Here is a tiny trained network, its code and every weight. The questions are about switching its units off for an input and a class, where a switched-off unit gives its printed mean instead of its output.

import numpy as np


def w(rows, s, z=0):
    codes = np.array(rows[::2]) - 128.0
    scale = np.full(codes.shape[1], s)
    scale[-1] = z or s
    return codes * scale


def f(y):
    return np.maximum(y, 0)


def log_softmax(a):
    a = a - a.max(-1, keepdims=True)
    return a - np.log(np.exp(a).sum(-1, keepdims=True))


def net(x, mask):
    res = np.array(x, float).reshape(1, 7) / 4 @ E
    y = f(res @ A[0][:, :-1].T + A[0][:, -1])
    res = res + np.where(mask, y, B[0][:, -1]) @ B[0][:, :-1]
    return log_softmax(res[-1] @ U[:, :-1].T + U[:, -1])


A, B = {}, {}
E = w([
[79,198,210,99,163,91,157,200,80],'x0',
[140,194,188,114,238,161,74,81,245],'x1',
[219,111,181,153,79,95,162,42,202],'x2',
[84,174,212,176,27,126,47,112,104],'x3',
[127,69,136,6,114,176,182,131,148],'x4',
[3,103,128,103,128,121,113,124,156],'x5',
[122,87,87,164,152,60,99,153,165],'x6',
],0.007)
A[0] = w([
[69,109,120,125,25,123,103,148,75,173],'n0',
[139,133,139,137,17,154,129,125,73,200],'n1',
[210,131,112,163,93,106,198,134,120,169],'n2',
[111,105,156,125,10,111,123,127,88,122],'n3',
[102,117,162,139,33,174,87,110,61,123],'n4',
[81,138,59,155,179,125,136,184,32,195],'n5',
[151,91,108,95,125,145,118,111,173,157],'n6',
[229,146,137,186,98,130,141,110,88,152],'n7',
[195,129,136,196,79,85,151,132,76,162],'n8',
[63,163,155,40,177,141,171,166,96,220],'n9',
[101,111,160,149,50,135,81,127,129,139],'n10',
[129,140,166,141,181,105,35,95,237,155],'n11',
[98,97,170,135,2,96,125,113,99,171],'n12',
[123,218,223,128,160,138,67,151,180,220],'n13',
[205,65,72,86,146,177,172,104,189,167],'n14',
[82,58,13,111,155,98,143,163,109,252],'n15',
[123,164,171,53,169,160,201,162,131,193],'n16',
[130,44,69,67,145,156,178,103,209,178],'n17',
[100,112,92,155,159,85,67,171,98,199],'n18',
[136,158,162,178,121,120,49,102,162,197],'n19',
],0.0074,0.0028)
B[0] = w([
[54,185,61,114,81,137,201,202,106,230],'n0',
[122,156,91,70,5,119,107,160,124,227],'n1',
[213,71,168,108,72,53,50,104,130,208],'n2',
[104,154,93,66,24,110,194,175,158,216],'n3',
[50,210,77,45,48,188,136,152,120,212],'n4',
[108,132,102,173,174,106,38,207,49,241],'n5',
[132,94,89,120,114,171,161,88,172,182],'n6',
[170,131,188,86,51,85,2,86,130,213],'n7',
[159,154,168,86,63,33,65,134,130,216],'n8',
[145,140,179,92,181,143,170,168,45,239],'n9',
[69,195,99,115,87,145,185,129,168,195],'n10',
[84,165,119,221,208,126,144,15,221,237],'n11',
[81,153,107,82,4,101,253,165,171,234],'n12',
[72,228,218,141,171,126,113,59,177,250],'n13',
[212,55,72,120,122,195,117,39,139,241],'n14',
[158,63,26,223,169,121,121,171,85,254],'n15',
[151,111,212,56,180,181,167,110,60,219],'n16',
[189,30,60,173,163,208,225,103,146,244],'n17',
[90,175,95,158,172,90,108,162,128,200],'n18',
[70,204,127,155,106,94,81,94,191,212],'n19',
],0.0059,0.0078)
U = w([
[115,155,83,189,107,160,53,102,78,114],'0',
[227,17,30,140,158,228,172,74,150,211],'1',
[244,125,165,93,72,58,33,117,120,153],'2',
[57,190,156,200,183,112,105,52,254,155],'3',
[95,111,41,193,222,92,82,251,49,136],'4',
[45,182,64,75,37,151,176,191,121,2],'5',
[120,160,242,43,215,183,165,149,54,196],'6',
[116,54,130,129,90,38,236,165,142,68],'7',
],0.0067,0.00095)

Each question gives the input, the list of numbers given to net, and the class t.
The units are the neurons (one row each of A and B). Each row of codes is followed by its name. A weight is (code - 128) times the scale printed after its matrix; where a second scale follows, it is the last column's (A, B and U).
mask holds one flag per neuron, in row order. A switched-off neuron (its flag False) gives its mean, the last column of its row in B, instead of its output. The means were averaged over made-up inputs and are rounded, as every weight is.
A unit's drop is (log p(t) with every unit on - log p(t) with that unit switched off) / (log p(t) with every unit on - log p(t) with every unit switched off).
The circuit of an input: a set's keep is (log p(t) with only the set's units on - log p(t) with every unit switched off) / (log p(t) with every unit on - log p(t) with every unit switched off). Starting from the 12 units with the biggest drops (on a tie, the unit counted first), units are removed one at a time, each time the one whose removal leaves the highest keep (on an exact tie, the one counted first), for as long as the keep stays at least 0.8.
circuit, biggest first: the units of the circuit, biggest drop first
k most important neurons: the k neurons with the biggest drops, biggest first
drop of u: that unit's drop, to one decimal
input [-4,4,8,-7,-4,7,-7], class 1: circuit, biggest first -> [n17]
input [-3,-6,1,-3,-4,-1,-4], class 2: circuit, biggest first -> [n2 n7 n8]
input [3,-1,-8,2,7,7,-1], class 4: 2 most important neurons -> [n15 n5]
input [7,4,-3,6,2,2,1], class 6: circuit, biggest first -> [n9 n16]
input [-6,2,1,0,-3,-3,-6], class 2: circuit, biggest first -> [n7 n17 n0]
input [-4,7,-3,-2,4,-1,-7], class 1: 2 most important neurons -> [n14 n17]
input [6,3,-8,-4,4,6,-1], class 6: 2 most important neurons -> [n16 n9]
input [5,8,-5,-7,-1,2,6], class 6: 3 most important neurons -> [n9 n16 n13]
input [-7,-1,3,8,-8,4,3], class 5: 2 most important neurons -> [n12 n4]
input [8,-1,-1,-8,7,-7,8], class 1: 2 most important neurons -> [n14 n17]
input [6,4,-6,4,-1,-5,3], class 3: 2 most important neurons -> [n13 n19]
input [-1,-6,-7,-8,1,-2,-2], class 4: drop of n5 -> 0.4
input [-3,-5,-1,-1,-8,-6,-8], class 2: drop of n2 -> 0.1
input [4,-1,-5,-7,2,2,-6], class 6: circuit, biggest first -> [n16]
input [7,-6,-6,-8,8,-8,7], class 4: drop of n5 -> 0.5
